Here is a tiny trained network, its code and every weight. The questions are about switching its units off for an input and a class, where a switched-off unit gives its printed mean instead of its output.

import numpy as np


def w(rows, s, z=0):
    codes = np.array(rows[::2]) - 128.0
    scale = np.full(codes.shape[1], s)
    scale[-1] = z or s
    return codes * scale


def f(y):
    return y / 2 * (1 + np.tanh(0.7978845608 * (y + 0.044715 * y**3)))


def log_softmax(a):
    a = a - a.max(-1, keepdims=True)
    return a - np.log(np.exp(a).sum(-1, keepdims=True))


def net(x, mask):
    res = np.array(x, float).reshape(1, 4) / 4 @ E
    y = f(res @ A[0][:, :-1].T + A[0][:, -1])
    res = res + np.where(mask, y, B[0][:, -1]) @ B[0][:, :-1]
    return log_softmax(res[-1] @ U[:, :-1].T + U[:, -1])


A, B = {}, {}
E = w([
[126,127,126],'x0',
[180,233,196],'x1',
[3,175,144],'x2',
[112,55,230],'x3',
],0.0059)
A[0] = w([
[91,47,74,15],'N0',
[35,198,105,127],'N1',
[44,156,129,64],'N2',
[177,251,211,29],'N3',
[148,207,72,71],'N4',
[121,160,18,57],'N5',
[248,94,70,80],'N6',
[90,59,68,45],'N7',
[123,71,232,10],'N8',
[125,115,114,56],'N9',
[126,86,183,61],'N10',
[125,77,198,24],'N11',
[147,189,32,3],'N12',
],0.013,0.0051)
B[0] = w([
[108,35,70,189],'N0',
[222,109,158,254],'N1',
[205,101,158,188],'N2',
[105,3,52,227],'N3',
[56,120,160,180],'N4',
[48,128,166,189],'N5',
[229,106,166,225],'N6',
[109,30,71,191],'N7',
[86,96,199,186],'N8',
[116,96,135,106],'N9',
[109,132,171,151],'N10',
[95,114,181,157],'N11',
[72,97,200,172],'N12',
],0.037,0.0048)
U = w([
[132,84,120,107],'0',
[100,129,254,146],'1',
[236,118,220,63],'2',
[143,136,174,252],'3',
[140,239,104,177],'4',
[47,227,110,74],'5',
[58,222,115,76],'6',
],0.0085,0.021)

Each question gives the input, the list of numbers given to net, and the class t.
The units are the neurons (one row each of A and B). Each row of codes is followed by its name. A weight is (code - 128) times the scale printed after its matrix; where a second scale follows, it is the last column's (A, B and U).
mask holds one flag per neuron, in row order. A switched-off neuron (its flag False) gives its mean, the last column of its row in B, instead of its output. The means were averaged over made-up inputs and are rounded, as every weight is.
A unit's drop is (log p(t) with every unit on - log p(t) with that unit switched off) / (log p(t) with every unit on - log p(t) with every unit switched off).
The circuit of an input: a set's keep is (log p(t) with only the set's units on - log p(t) with every unit switched off) / (log p(t) with every unit on - log p(t) with every unit switched off). Starting from the 12 units with the biggest drops (on a tie, the unit counted first), units are removed one at a time, each time the one whose removal leaves the highest keep (on an exact tie, the one counted first), for as long as the keep stays at least 0.8.
circuit, biggest first: the units of the circuit, biggest drop first
unit that matters most: the unit with the biggest drop
top k neurons: the k neurons with the biggest drops, biggest first
drop of u: that unit's drop, to one decimal
input [6,1,6,-1], class 2: unit that matters most => N1
input [-3,-1,-7,-7], class 1: top 3 neurons => N5, N12, N1
input [-5,2,-5,6], class 1: top 2 neurons => N8, N1
input [4,-1,5,0], class 2: circuit, biggest first => N1, N2
input [-2,-7,8,4], class 2: top 4 neurons => N2, N1, N3, N5
input [-1,-7,8,3], class 2: top 2 neurons => N1, N2
input [3,-1,-6,-6], class 1: circuit, biggest first => N5, N12
input [-1,-5,0,-7], class 1: top 3 neurons => N5, N12, N3
input [-3,-1,-1,-4], class 1: circuit, biggest first => N3, N5
input [-3,5,4,-5], class 0: top 2 neurons => N3, N6
input [5,6,-6,2], class 0: top 2 neurons => N3, N1
input [0,-4,5,-1], class 2: top 4 neurons => N1, N2, N3, N4
input [3,8,1,-8], class 0: top 2 neurons => N3, N8
input [1,8,6,-3], class 0: circuit, biggest first => N3
input [-2,-6,-8,-4], class 2: top 2 neurons => N6, N3
input [4,5,-4,-5], class 0: top 3 neurons => N3, N1, N8
input [1,4,6,-8], class 1: top 3 neurons => N4, N12, N5
input [-2,-3,-7,-2], class 2: drop of N6 => 1.7
input [1,7,-3,-4], class 0: drop of N3 => 1.4
input [-6,-6,2,-8], class 1: circuit, biggest first => N5
input [3,-1,-7,-4], class 2: drop of N6 => 2.6
